Each row comes from the steps of one walk. Every step used is in the known rows, and no mark comes twice. Write the walk behind each row, first mark first.
Known rows:
zelis, pelut, zares, roki, kogin: 1.94,0.66,0.76,-1.65,1.62,0.20,-1.33,-0.89,-0.86,2.89,-1.19,-1.52,1.58,1.85,1.51,-1.44,1.64,0.88,0.83,-3.23,-2.01,0.33,-1.29,-0.89,1.62,-0.22,2.42,-1.10,4.53,2.27,-0.95,-1.66,2.35,0.53,1.14,-0.97,0.85,2.89,-0.65,-0.40,6.72,-0.13,-0.65,2.33
zares, pelut, bekuro, nepir: -0.31,-0.05,0.27,-0.95,0.29,0.36,-1.88,-1.72,-1.20,1.73,0.72,-0.47,1.73,1.04,-0.35,-0.96,2.44,-0.86,-0.60,-0.45,-0.14,0.07,-1.21,-0.21,-1.25,1.07,-1.00,-1.28,1.32,-1.06,0.16,-0.40,-3.12,-2.90,0.49,-3.09,-0.27,-2.41,0.73,-2.34,3.82,-0.63,1.07,0.01
lubuluz, bekuro, nepir, roki, kogin, zelis: -0.87,-0.34,0.82,-0.34,-0.24,2.14,-1.91,-0.68,-1.28,0.02,-4.17,1.00,-2.89,0.74,-0.83,0.72,1.25,1.72,-1.24,-0.92,-1.98,-0.87,-1.73,-0.24,3.30,1.00,2.55,1.58,0.57,1.95,0.38,-0.69,-1.37,-1.67,0.92,-0.55,1.42,0.09,-0.86,-0.88,2.26,-0.23,2.06,1.66
roki, lubuluz, bekuro, pelut, zares, nepir, kogin, zelis: 1.50,-0.88,2.23,-3.58,0.71,-0.68,-2.96,0.03,-2.32,1.88,-3.35,1.67,1.82,0.01,1.86,-1.44,2.34,1.81,-0.05,-2.61,-0.59,-1.86,-2.09,-1.94,-0.11,2.22,-0.49,0.34,2.40,0.23,-1.27,-0.80,-0.85,-0.69,0.48,-2.71,2.99,-1.24,-3.81,-1.83,3.15,-2.22,1.08,-0.39
kogin, nepir, roki, lubuluz, zelis, pelut, bekuro, zares: 1.05,0.14,-0.51,-3.71,-1.65,2.03,-2.76,0.45,-0.24,1.44,1.47,4.73,0.30,0.37,0.40,0.38,1.43,0.84,1.06,-3.26,-1.51,-2.69,-3.69,-1.67,0.98,0.82,-0.23,-0.43,0.71,0.42,-0.43,-1.13,0.23,-0.57,-0.99,-0.94,0.57,-0.28,-2.93,-3.82,2.76,-0.59,-1.71,1.44
pelut, bekuro, nepir, roki, lubuluz: -0.17,-0.96,1.08,-0.73,-0.95,1.73,-1.27,-0.31,-0.06,0.81,0.69,2.08,0.11,0.63,-1.36,1.39,0.63,-2.11,-0.79,-0.08,-1.02,-0.45,-2.69,-1.89,-0.21,1.81,-0.21,-1.32,0.25,1.28,-0.63,0.18,-1.22,-2.86,0.24,0.87,0.53,-3.07,-1.90,-4.35,2.36,0.68,-2.67,1.00
zelis, lubuluz, bekuro, zares, nepir: 0.65,-0.22,0.73,-2.01,0.61,-1.58,-0.45,-0.52,-3.25,1.87,3.17,0.93,0.35,-0.76,-0.88,-0.35,0.98,0.85,1.62,-0.37,-0.04,1.04,-1.97,-3.02,-2.22,-0.02,-3.63,-0.93,2.82,1.13,0.78,-0.99,0.20,-2.04,1.47,1.13,-1.45,0.41,-1.84,-3.64,0.00,-0.96,0.77,-1.52
zelis, pelut, zares, roki: 1.30,0.79,0.13,-1.11,0.74,-0.38,-1.33,-0.94,0.33,2.12,0.91,-0.59,1.95,1.64,1.79,-1.46,0.84,0.62,1.06,-2.38,-1.20,-0.09,-1.19,-1.31,0.61,-0.19,0.00,-1.79,3.98,0.91,-1.43,-1.24,2.07,0.54,0.70,-0.94,0.46,1.64,-1.03,-1.60,4.83,-0.73,-1.72,1.25
bekuro, nepir, kogin, lubuluz, zelis, roki, zares: -2.33,-1.54,1.35,-0.93,0.17,2.54,0.21,-0.55,-1.26,2.65,-1.00,1.37,-1.78,2.84,2.80,-1.17,-0.87,0.02,-0.26,-0.42,-2.56,-1.83,-1.10,-1.15,0.57,0.72,0.75,0.96,-0.06,2.10,1.02,-1.01,-0.90,-1.62,-0.47,-0.66,0.67,0.88,-4.84,-0.65,0.87,-0.75,0.07,0.31
bekuro, roki, lubuluz, kogin: 0.41,0.38,-0.45,-1.20,0.10,1.94,-1.88,1.54,-1.10,-0.17,-0.98,0.14,-1.53,-1.24,-0.69,1.80,0.24,-0.80,-1.21,-0.57,-1.68,0.54,0.57,-2.76,-1.41,-0.55,0.33,0.05,1.07,2.02,-1.02,-0.46,2.17,-0.10,-2.65,0.71,1.12,0.14,-1.48,-0.97,2.82,-1.63,-1.00,0.84
kogin, lubuluz, zelis, pelut, bekuro, zares, nepir: 0.93,0.22,-1.46,-3.09,0.63,-0.61,-3.08,-0.66,-1.34,2.90,2.52,3.22,1.36,0.21,2.80,-1.76,1.80,0.16,1.14,-1.36,-1.84,0.31,-3.10,-0.87,0.56,1.30,-2.60,-2.20,1.76,1.73,0.53,-1.38,-1.58,-0.33,0.92,-2.78,0.93,0.60,-2.31,-3.32,3.17,-0.90,-0.60,1.18
bekuro, zares, nepir, roki, lubuluz: 0.93,-0.59,1.70,-2.38,-1.47,0.31,-0.69,2.25,-1.22,1.40,3.62,1.42,-0.86,-0.03,-1.61,0.72,1.26,-0.39,1.05,-1.56,-1.62,-1.37,-2.00,-4.25,-0.21,0.27,-2.64,-0.58,1.15,1.35,1.05,-0.07,1.47,-0.51,0.50,2.03,0.11,-1.70,-1.89,-4.33,1.03,-0.41,-1.99,0.17
zares, roki, lubuluz, bekuro, nepir, kogin, zelis, pelut: -1.69,-0.07,0.76,-1.20,0.22,1.02,-0.53,-0.65,-2.50,2.63,-2.31,0.63,-2.11,0.03,0.30,0.06,1.99,0.81,-2.98,-2.95,-2.08,-2.20,-1.37,-3.65,2.29,1.11,2.20,0.68,3.08,1.65,-2.13,-2.25,-0.34,-0.98,-0.06,-2.55,1.89,-0.79,-4.56,-0.60,4.31,-2.61,-1.39,1.75
roki, kogin, lubuluz, zelis, bekuro: 0.33,-0.93,-0.55,-0.61,1.84,2.02,-2.13,-0.73,-3.21,2.00,-3.38,2.03,-2.19,1.15,1.50,-1.56,0.09,1.24,-0.54,-1.51,-1.84,1.35,-0.95,0.59,1.94,1.22,2.63,-0.26,0.95,3.65,1.71,-1.30,0.11,-0.27,0.10,-1.19,0.42,2.29,-2.66,1.89,-0.05,-0.02,-0.74,1.97
pelut, zares, roki, lubuluz, zelis, bekuro, nepir: -0.35,0.08,1.55,-2.87,-1.06,2.38,-1.32,-1.10,-1.92,2.47,0.34,2.48,-1.08,2.50,0.89,-1.66,-0.03,3.32,1.77,-3.61,-0.58,1.28,-3.03,-3.09,-0.62,2.25,-0.78,-2.17,2.95,3.89,-0.32,-0.28,-0.17,-1.01,0.20,-0.51,-1.32,-0.27,-3.62,-1.73,2.00,-2.20,-3.88,2.92
nepir, bekuro, zares, roki: -0.64,-0.16,-2.60,0.11,1.18,-0.86,-1.60,-1.55,-2.92,1.40,2.53,0.40,-1.72,-0.96,-0.34,-0.19,-1.17,0.47,1.11,-1.12,0.33,-0.16,-0.61,0.02,0.17,-0.88,-1.25,-0.71,1.65,1.38,1.25,-0.35,0.95,-2.10,1.06,0.49,-0.60,-0.56,-0.40,-2.72,1.43,-2.00,0.20,0.31
pelut, zares, nepir, bekuro: 1.12,-0.81,0.53,-0.33,1.36,-0.75,-1.19,-0.89,-1.13,0.95,0.35,0.02,0.69,0.25,0.85,-1.41,0.80,1.51,0.80,-0.62,0.10,0.13,-3.10,1.89,-1.89,1.94,-1.23,-0.93,1.05,1.36,0.88,0.42,-0.85,-1.74,3.29,-0.38,-1.62,-0.89,1.16,-3.62,1.49,-1.81,0.17,-0.19
pelut, bekuro, nepir, roki: -0.12,-0.30,-0.38,0.23,0.47,0.86,-1.60,-1.51,0.51,0.41,0.79,0.93,0.47,0.68,-1.07,0.81,0.13,-1.34,-0.90,1.05,-1.26,0.21,-2.61,0.58,0.05,1.68,0.04,-1.06,-0.17,0.51,0.18,0.01,-2.17,-3.18,1.00,0.33,0.70,-1.76,-0.56,-4.21,2.24,0.59,-1.21,0.39
zares, roki, lubuluz, bekuro, nepir: -1.02,-0.13,1.08,-1.47,-1.07,0.34,-1.01,-1.35,-2.72,0.90,0.36,1.12,-2.28,-0.03,-1.99,-0.39,0.59,0.39,-0.57,-1.00,-1.18,0.33,-0.73,-4.52,-0.71,0.38,-1.67,-1.32,2.48,2.94,-1.44,-0.54,0.05,-1.53,-1.00,0.24,-0.40,-1.58,-2.43,-1.99,1.84,-1.32,-2.18,2.23
pelut, bekuro, roki, kogin, lubuluz: 0.69,-0.67,-1.58,0.19,2.19,1.83,-3.57,-1.28,-1.15,1.00,-2.11,0.08,0.23,-1.27,1.19,-0.13,-0.23,-2.49,-1.08,0.35,-1.75,1.95,-0.70,-0.08,0.37,0.41,0.69,-0.36,2.03,1.75,1.04,0.33,-0.52,-2.46,-0.01,-0.10,2.20,-0.20,-2.02,-1.28,5.00,0.64,0.96,0.69
nepir, bekuro, zares, roki, lubuluz, kogin: 0.02,-0.30,-2.50,-1.32,1.64,-0.74,-2.06,-0.15,-4.27,1.99,0.98,0.55,-3.02,-1.19,-1.25,1.35,-0.14,-0.42,0.06,-2.54,-0.56,0.56,-0.27,-1.82,-0.32,-0.78,0.04,-0.96,1.71,3.42,-0.05,-1.01,2.48,-2.09,-1.00,-0.04,0.57,-0.37,-1.27,-2.85,1.89,-2.69,-1.01,1.81
kogin, roki, zares, nepir, bekuro, pelut: 0.74,-0.77,1.77,-2.60,1.02,1.63,-3.75,-0.53,-1.72,1.08,-0.74,0.32,-1.77,0.16,-0.13,-1.04,-1.78,0.32,0.01,0.01,-1.63,-3.53,-1.56,0.74,-1.70,0.94,-1.35,-0.15,1.58,0.06,3.13,-0.68,1.46,0.44,2.19,0.79,0.29,-1.39,-0.50,-3.85,3.46,-3.72,0.77,0.34
lubuluz, kogin, nepir, bekuro, roki: -0.41,0.23,-2.18,0.54,2.33,1.77,-2.53,-0.49,-1.89,-1.68,-2.23,-0.93,-3.31,-2.38,-2.48,1.32,-0.64,0.50,-3.00,0.24,-1.50,0.22,-0.46,2.04,-2.55,0.46,2.19,2.01,-0.12,0.50,1.53,0.51,-0.53,-1.79,-0.76,-0.21,0.08,0.34,0.96,-1.77,2.09,-3.80,0.96,0.77
zares, pelut, bekuro, nepir, roki, lubuluz: 0.11,-1.31,1.44,-1.10,-1.19,1.71,-2.40,-0.20,-1.62,2.10,1.05,1.28,1.08,1.64,-1.08,-0.01,2.93,-2.44,-1.07,-1.20,-1.46,-2.03,-1.71,-2.74,-0.36,1.03,-0.82,-1.84,1.34,0.00,-0.20,-0.96,-0.88,-3.09,-0.40,-1.42,0.21,-3.70,-1.33,-4.25,3.90,0.05,-1.60,0.40
bekuro, roki, lubuluz, zelis: -0.68,-0.20,0.19,-1.62,-2.98,3.20,-1.46,1.10,-0.80,-0.06,0.08,3.34,-0.68,-0.25,1.89,-0.48,-0.08,1.37,0.85,-0.92,-1.04,-1.61,-0.17,-2.59,-0.25,-0.35,-1.49,-0.50,0.06,1.93,-0.35,-0.55,1.24,1.33,-2.35,0.53,-0.63,-0.27,-2.73,-0.18,1.49,-1.58,-1.46,0.94
kogin, lubuluz, zelis, bekuro, nepir, roki, zares, pelut: 0.00,-1.61,1.95,-1.51,-1.26,3.90,-3.40,0.54,-3.41,3.06,-0.47,3.25,-2.37,3.91,1.44,-2.28,0.88,0.26,-0.31,-1.46,-3.04,-2.78,-2.00,-2.18,1.24,0.76,-0.26,-1.00,1.49,1.86,2.50,-2.38,0.48,-1.16,-0.10,-1.73,-0.24,-0.45,-2.30,-2.56,0.53,-0.59,-0.60,0.41
kogin, lubuluz, zelis, pelut, zares, nepir, bekuro, roki: 0.21,-1.06,0.06,-0.94,0.49,1.99,-3.95,-0.42,-1.94,1.35,0.04,3.24,0.63,0.79,4.05,-2.63,0.98,0.98,0.37,-0.35,-2.71,-1.65,-2.97,0.33,-0.86,1.25,-1.28,-1.73,2.73,2.89,0.82,-1.36,0.07,0.39,1.46,-1.45,-1.06,1.19,-1.64,-3.56,4.62,-3.07,-1.02,0.73
kogin, zelis, pelut, bekuro, roki: 0.18,1.65,-2.17,-0.31,-0.16,2.87,-3.47,-1.05,2.22,0.48,-0.94,0.64,0.89,-1.31,2.62,0.49,0.27,0.69,-1.30,-0.92,-0.34,-0.47,-1.88,0.58,1.71,0.70,0.09,0.27,2.30,-1.42,-0.84,-0.64,-0.55,-0.57,1.01,-1.48,1.74,-0.75,-1.45,-1.61,6.47,-1.46,0.85,0.11
zelis, roki, lubuluz, bekuro: -0.12,-0.20,-0.15,-0.71,-0.11,1.12,-2.13,-1.85,-0.48,0.71,0.15,1.25,-1.24,0.22,-0.28,-0.11,0.39,1.10,0.23,-0.56,-0.64,-0.22,-0.46,-2.75,-0.70,-0.33,-2.25,-0.57,2.16,1.66,-2.37,-1.10,2.55,-2.22,-1.08,1.58,-1.09,-0.45,-3.62,-1.51,1.42,-0.16,-1.05,-0.02
zelis, pelut, bekuro, roki, zares, nepir, kogin: 3.15,0.96,-0.49,-1.75,1.96,1.78,-2.25,-0.19,-0.13,3.65,0.82,-1.09,1.59,-1.06,2.32,-0.95,0.98,0.24,-1.95,-0.29,-3.02,-1.62,-4.15,-0.02,-1.31,1.31,-0.45,0.16,2.57,0.33,-0.14,-2.41,0.78,-1.90,2.59,-0.46,1.31,-0.31,-1.77,-4.80,7.18,-1.27,0.62,-1.78
nepir, kogin, zelis, bekuro, zares, roki, lubuluz: -0.51,0.06,-1.46,-1.35,1.57,1.06,-0.77,0.16,-2.49,3.65,-0.07,-0.08,-2.87,-0.92,0.43,0.67,-0.53,1.67,-0.65,-4.83,0.22,0.08,-1.43,-3.04,2.29,0.99,0.99,1.19,2.82,0.91,0.86,-0.53,1.16,-2.27,0.78,-0.74,2.17,-1.42,-5.68,-0.42,1.43,-2.53,-1.17,0.12
pelut, zares, roki, lubuluz, kogin: 1.55,0.11,-0.33,-2.00,0.90,-0.74,-1.43,0.23,-1.27,1.90,-0.84,-0.77,-0.22,0.84,0.36,0.03,0.80,-0.08,0.52,-3.47,-1.15,1.83,-0.29,-2.89,-0.38,0.23,0.15,-1.67,2.39,3.09,-1.45,-0.30,2.51,-0.64,-1.67,-0.97,1.79,0.52,-1.95,-1.51,2.73,-1.47,-2.25,2.56
zelis, kogin, lubuluz, bekuro: 0.32,-0.90,-0.38,0.81,3.02,-1.46,-2.77,-0.82,-2.46,1.93,-0.93,0.85,-1.29,0.72,0.47,-0.62,-0.25,-0.95,-1.30,-0.61,-1.39,1.68,-0.21,-0.42,0.64,-0.35,1.20,-0.35,2.97,1.05,-1.15,-1.58,1.50,-0.92,-0.78,-1.12,0.79,1.62,-2.13,-0.78,-1.60,0.39,0.73,-0.22

Which walk is each row?
0.06,-0.55,-1.85,-3.71,2.05,1.23,-2.60,-0.34,-0.61,3.90,-0.10,3.39,0.67,0.13,3.80,0.51,0.14,0.25,1.61,-3.47,-1.67,-3.09,-2.80,-0.77,1.07,0.86,0.24,-0.83,1.32,1.52,-0.69,-2.33,1.55,-1.13,-0.76,-2.24,1.61,0.04,-6.07,-2.50,3.62,-2.26,-0.33,-0.31
nepir, kogin, roki, lubuluz, zelis, pelut, bekuro, zares
1.52,1.41,-1.04,-2.38,1.27,2.54,-3.31,0.15,0.03,0.18,-1.44,0.04,-0.51,-1.92,-1.58,1.76,1.41,-0.83,-2.95,-1.72,-2.21,0.46,-1.86,-1.58,-2.15,1.00,1.67,0.50,2.32,0.29,-1.51,-0.55,0.43,-1.07,-1.73,-1.07,1.64,-0.13,-1.46,-2.63,6.40,-2.18,-1.39,1.84
zelis, pelut, bekuro, roki, lubuluz, kogin, nepir
0.59,-0.63,0.66,-3.32,-1.54,2.96,-3.15,1.17,-3.31,2.04,1.33,3.34,-2.06,1.48,-1.26,-1.02,2.03,2.42,0.82,-4.47,-1.47,-2.94,-2.03,-3.16,0.06,0.38,-0.74,0.22,1.51,-0.01,2.10,-1.29,1.23,-1.03,-1.54,-1.29,-1.02,-0.93,-2.93,-2.12,0.06,-2.06,-1.11,0.32
kogin, nepir, roki, lubuluz, zelis, bekuro, zares, pelut
-0.68,0.40,-1.20,-0.31,0.22,3.57,-3.21,1.16,-1.41,0.22,-3.11,1.35,-2.83,-1.46,1.02,2.23,0.82,0.23,-2.80,-1.83,-1.21,-1.98,-0.73,-0.47,1.07,0.11,2.85,1.06,1.95,1.39,-1.32,-1.69,1.97,0.21,-0.50,-1.10,1.02,-0.10,-1.19,-1.12,5.31,-3.66,-0.21,1.42
nepir, bekuro, roki, lubuluz, kogin, zelis, pelut
0.77,1.13,-1.94,-0.30,2.15,1.55,-2.30,-0.75,0.73,2.36,-0.77,-1.47,1.09,-1.89,2.31,-0.37,1.82,0.84,-3.55,-1.06,-2.29,-0.92,-3.04,0.89,0.85,2.30,0.83,0.98,1.99,-1.05,0.32,-1.36,-1.76,-1.56,2.54,-2.39,2.54,-0.97,-2.77,-2.59,7.12,-2.89,0.23,-0.74
zares, nepir, kogin, zelis, pelut, bekuro, roki
0.44,-0.32,-0.19,-2.26,2.14,-0.72,-1.33,-1.04,-2.38,3.08,2.30,0.01,-0.93,-0.71,-0.57,-0.25,1.54,1.64,0.35,-1.48,-1.76,-0.45,-2.09,-3.54,-1.65,0.41,-2.94,0.35,2.62,2.00,-0.97,-1.47,1.55,-3.77,0.31,1.02,-0.25,-0.50,-5.11,-3.62,2.15,-1.46,0.01,-1.70
zelis, roki, lubuluz, bekuro, zares, nepir, kogin
-1.54,-1.31,3.07,-3.62,0.70,2.51,-0.36,0.79,-0.06,2.70,-2.26,2.62,0.57,2.86,3.37,-0.04,0.69,0.83,1.43,-3.31,-2.43,-3.71,-2.71,-1.88,-0.03,1.90,2.19,-0.34,1.84,2.30,-1.01,-1.42,0.31,0.65,-0.56,-2.24,0.34,0.79,-5.18,-1.23,3.62,-2.89,-1.53,1.01
bekuro, nepir, kogin, roki, lubuluz, zelis, pelut, zares
-0.24,-1.13,1.69,-0.05,0.63,2.79,-1.15,-0.20,-2.25,1.62,-2.20,-0.93,-0.03,-0.25,1.85,-0.37,0.70,1.49,-0.10,-2.15,-0.07,0.18,-2.84,0.38,-0.40,1.69,1.22,0.87,3.31,1.29,2.98,0.51,-0.62,-1.71,4.14,0.63,-0.90,-0.01,-1.19,-2.41,5.54,-3.12,1.44,0.32
pelut, zares, nepir, bekuro, roki, kogin, zelis, lubuluz
-1.09,-0.75,-0.30,-0.18,0.18,0.95,-1.11,-0.81,-3.83,2.35,-0.10,0.95,-3.66,0.68,-1.14,-1.28,-0.30,2.12,-2.32,-4.47,-1.29,-0.81,-1.26,0.09,0.29,0.77,2.98,0.26,1.50,1.42,1.09,-1.00,1.02,0.41,-0.65,-1.21,-1.37,0.28,-2.30,-0.66,-0.19,-3.89,-3.06,3.60
zares, roki, lubuluz, zelis, kogin, nepir, bekuro
0.23,-0.43,-0.61,-2.05,0.82,0.28,-4.32,-0.69,-3.02,1.16,-3.56,1.02,-0.65,0.39,1.05,0.07,0.26,0.36,-0.46,-3.56,0.07,-0.55,0.00,-0.51,0.98,0.73,1.76,-0.84,2.63,1.48,-0.59,-0.51,1.12,-0.29,-0.85,-2.41,3.16,-0.57,-1.86,-1.46,4.70,-3.83,-0.78,3.09
nepir, bekuro, pelut, zares, roki, lubuluz, kogin, zelis
-0.37,0.21,-1.37,-1.97,1.38,0.53,-1.18,-1.08,0.42,3.60,1.56,-0.89,-0.21,-0.98,1.22,0.58,1.23,1.19,-0.45,-3.40,-0.10,0.27,-3.01,-1.78,0.61,2.20,-1.81,0.99,1.67,-0.33,0.47,0.42,-1.21,-4.11,2.03,-0.76,1.92,-2.77,-5.52,-3.28,4.28,-2.08,0.06,-0.49
pelut, bekuro, zares, nepir, kogin, zelis, roki, lubuluz
2.63,-1.30,2.03,-1.42,3.31,-1.97,-5.99,-0.64,-2.94,2.53,-0.03,1.46,1.79,2.54,0.29,-2.10,0.86,-1.05,-0.36,-0.58,-3.51,0.34,-1.92,-1.12,-0.32,0.75,-0.09,-1.85,4.95,0.82,-0.37,-2.03,1.91,-0.53,0.10,-0.64,2.46,1.77,-2.66,-4.85,2.04,-0.21,-0.70,-0.19
zelis, kogin, lubuluz, bekuro, pelut, zares, nepir, roki
2.76,0.77,-1.35,-3.27,0.97,0.76,-3.37,-0.62,-1.59,3.60,1.47,2.06,1.21,0.87,1.51,-1.16,2.88,2.06,0.99,-2.16,-3.65,-0.95,-4.37,0.62,2.26,1.02,0.19,-1.47,1.51,2.88,0.79,-3.02,0.35,-0.75,1.89,-1.14,0.72,2.09,-1.11,-4.11,5.85,-0.22,-0.24,1.55
lubuluz, zelis, pelut, bekuro, zares, nepir, roki, kogin
1.95,-1.24,1.23,-2.37,1.28,0.97,-5.30,-0.56,-2.50,1.83,-0.39,3.59,1.25,2.79,1.57,-3.10,0.38,0.84,0.60,-0.58,-3.14,-0.43,-2.58,-0.52,0.00,2.38,-1.07,-2.47,2.41,2.02,2.02,-1.41,0.20,0.13,0.54,-0.71,1.68,1.20,-3.59,-3.32,1.67,-1.23,-3.19,0.99
kogin, lubuluz, zelis, bekuro, pelut, zares, nepir, roki
0.31,-1.29,1.35,-0.79,0.31,1.49,-3.19,-0.77,-3.60,0.94,-4.05,1.80,0.36,0.92,-0.08,0.23,0.86,-0.46,-1.00,-0.71,-1.46,-2.01,0.10,-0.84,2.72,-0.27,2.83,0.43,2.44,0.14,0.77,-2.39,1.22,-0.43,-0.04,0.31,2.55,1.62,-3.00,-0.49,3.07,-0.08,0.97,0.47
nepir, roki, kogin, zelis, lubuluz, bekuro, pelut
-0.32,-1.37,-0.08,-1.77,4.03,-1.40,-0.63,-0.81,-3.15,3.17,1.21,-0.63,-0.77,-0.95,-0.05,0.22,-0.33,0.03,0.52,-1.09,-1.86,-0.86,-1.84,-2.20,-1.96,0.61,-1.85,0.15,2.63,1.00,2.29,-1.41,1.15,-3.01,1.36,0.56,0.20,0.37,-5.38,-3.73,0.39,-3.10,1.04,-2.63
zelis, lubuluz, bekuro, zares, nepir, kogin, roki
1.03,0.27,0.23,-1.66,1.18,1.54,-2.45,0.20,-0.67,1.74,-0.52,1.41,-0.04,0.99,-1.50,2.42,2.18,-2.39,-2.48,-0.72,-3.05,-0.30,-2.71,-1.57,0.08,1.54,2.49,-1.52,1.48,2.33,-2.42,-2.19,0.37,-2.00,-0.71,-0.79,1.75,-0.30,-1.38,-4.42,5.23,-0.14,-3.17,2.13
zelis, pelut, bekuro, nepir, roki, lubuluz, kogin
0.92,-1.56,-0.78,-1.70,1.49,2.05,-4.59,0.24,-5.05,3.74,-0.62,2.70,-1.48,2.49,1.41,-1.90,1.98,0.46,1.03,-2.99,-3.06,-1.36,-0.91,-1.34,2.81,-0.52,1.01,-0.84,2.44,2.61,2.91,-2.79,1.90,-1.57,-0.70,-1.96,0.73,1.80,-2.93,-0.89,1.53,-0.07,0.78,0.28
nepir, roki, kogin, lubuluz, zelis, bekuro, zares, pelut
-0.56,-0.54,2.75,-2.55,0.20,1.26,-0.75,0.34,-0.75,2.07,-3.70,2.42,0.63,1.19,2.55,0.51,2.44,1.53,-0.01,-3.15,-0.40,-2.21,-3.30,-2.27,1.08,1.98,2.16,1.02,2.95,1.14,-3.46,-1.25,-1.09,-1.41,0.76,-3.01,1.21,-0.43,-3.53,-1.35,3.58,-1.21,1.17,-0.18
roki, lubuluz, bekuro, nepir, kogin, zelis, pelut, zares
0.02,-0.04,-1.67,-2.68,3.87,0.77,-1.90,-0.67,-1.88,3.40,0.74,0.31,-2.53,-0.07,1.17,-0.98,-0.92,3.71,0.65,-2.50,-2.51,-0.61,-3.02,0.37,-0.43,2.20,-0.78,0.35,0.95,1.96,3.40,-1.39,0.39,-1.48,1.57,-0.91,0.15,0.83,-4.98,-2.03,0.17,-4.29,-0.27,-0.91
lubuluz, zelis, bekuro, zares, nepir, kogin, roki
0.21,-2.02,1.08,-1.09,1.64,0.57,-1.59,-0.38,-2.88,4.10,-1.24,-0.15,0.98,1.56,2.00,-1.34,1.68,-3.29,-1.52,-0.92,-1.45,-1.61,-1.66,-0.96,-0.43,1.19,0.43,-0.09,1.32,-0.26,1.07,-1.02,-2.37,-3.94,0.56,-3.89,2.09,-2.52,-1.94,-2.80,3.06,0.17,2.37,-1.36
roki, zares, pelut, bekuro, nepir, kogin, lubuluz
1.45,-0.62,0.28,-1.28,3.56,-2.47,-5.67,-2.24,-3.57,2.93,-0.63,0.82,1.51,2.14,1.20,-2.50,-0.60,-0.93,0.40,-1.85,-1.83,1.80,0.15,-1.65,0.19,-0.59,0.33,-2.22,6.26,0.99,-1.44,-1.81,2.44,-0.41,-1.43,-1.74,2.75,2.38,-3.41,-2.15,2.72,-0.70,-0.34,0.97
zelis, kogin, lubuluz, bekuro, pelut, zares, roki
